Below is a small trained network, with its code and all its weights. Each question gives an input and a class and asks what happens when units are switched off, that is, made to give their printed mean instead of their output.

import numpy as np


def w(rows, s, z=0):
    codes = np.array(rows[::2]) - 128.0
    scale = np.full(codes.shape[1], s)
    scale[-1] = z or s
    return codes * scale


def f(y):
    return np.maximum(y, 0)


def log_softmax(a):
    a = a - a.max(-1, keepdims=True)
    return a - np.log(np.exp(a).sum(-1, keepdims=True))


def net(x, mask):
    res = np.array(x, float).reshape(1, 3) / 4 @ E
    y = f(res @ A[0][:, :-1].T + A[0][:, -1])
    res = res + np.where(mask, y, B[0][:, -1]) @ B[0][:, :-1]
    return log_softmax(res[-1] @ U[:, :-1].T + U[:, -1])


A, B = {}, {}
E = w([
[121,69,143,143,254,146,173],'x0',
[131,201,32,119,134,137,210],'x1',
[122,171,63,117,181,160,17],'x2',
],0.0067)
A[0] = w([
[124,101,138,125,208,130,151,232],'N0',
[138,86,195,124,55,117,240,69],'N1',
[128,156,123,122,53,116,104,236],'N2',
[135,159,64,124,183,134,11,46],'N3',
[135,66,226,117,108,125,56,52],'N4',
[134,94,138,139,242,141,164,5],'N5',
[133,171,112,135,2,135,92,2],'N6',
[135,189,37,114,126,130,220,62],'N7',
],0.017,0.0065)
B[0] = w([
[193,46,75,127,38,224,246,248],'N0',
[55,202,29,106,244,155,125,255],'N1',
[218,33,78,139,71,229,253,251],'N2',
[29,190,48,126,227,144,133,233],'N3',
[43,98,168,206,59,113,23,222],'N4',
[55,154,174,17,59,1,144,208],'N5',
[52,137,180,8,74,10,168,219],'N6',
[55,77,185,213,72,125,3,252],'N7',
],0.018,0.0095)
U = w([
[131,100,147,30,85,66,197,82],'0',
[92,217,58,123,217,151,126,119],'1',
[104,91,186,218,97,109,41,104],'2',
[254,92,117,158,135,217,185,254],'3',
[175,164,170,124,157,85,129,105],'4',
[193,159,160,111,155,97,113,100],'5',
],0.0092,0.0094)

Each question gives the input, the list of numbers given to net, and the class t.
The units are the neurons (one row each of A and B). Each row of codes is followed by its name. A weight is (code - 128) times the scale printed after its matrix; where a second scale follows, it is the last column's (A, B and U).
mask holds one flag per neuron, in row order. A switched-off neuron (its flag False) gives its mean, the last column of its row in B, instead of its output. The means were averaged over made-up inputs and are rounded, as every weight is.
A unit's drop is (log p(t) with every unit on - log p(t) with that unit switched off) / (log p(t) with every unit on - log p(t) with every unit switched off).
The circuit of an input: a set's keep is (log p(t) with only the set's units on - log p(t) with every unit switched off) / (log p(t) with every unit on - log p(t) with every unit switched off). Starting from all 8 units, units are removed one at a time, each time the one whose removal leaves the highest keep (on an exact tie, the one counted first), for as long as the keep stays at least 0.8.
units of the circuit, in order: the units of the circuit, biggest drop first
unit that matters most: the unit with the biggest drop
top k neurons: the k neurons with the biggest drops, biggest first
drop of u: that unit's drop, to one decimal
input [7,6,4], class 0: top 2 neurons => N5, N0
input [-3,-2,-1], class 3: top 3 neurons => N5, N7, N2
input [-3,2,-1], class 3: top 2 neurons => N5, N2
input [4,6,2], class 2: top 3 neurons => N7, N2, N6
input [-4,6,-2], class 2: top 2 neurons => N7, N0
input [-1,-6,-5], class 2: unit that matters most => N4
input [6,1,6], class 0: top 2 neurons => N5, N1
input [1,-1,-1], class 3: top 2 neurons => N6, N5
input [-2,3,-1], class 3: top 2 neurons => N4, N5
input [-2,-3,-3], class 3: top 4 neurons => N7, N3, N5, N6
input [1,-7,-7], class 1: top 2 neurons => N1, N7
input [8,-6,7], class 0: top 2 neurons => N5, N0
input [1,4,-1], class 2: top 2 neurons => N2, N7
input [-1,0,4], class 1: top 3 neurons => N3, N0, N2
input [-3,-6,0], class 2: units of the circuit, in order => N4
input [-3,3,-7], class 1: drop of N1 => 1.2
input [8,7,4], class 0: drop of N4 => 0.2
input [1,8,-5], class 2: drop of N7 => 2.2
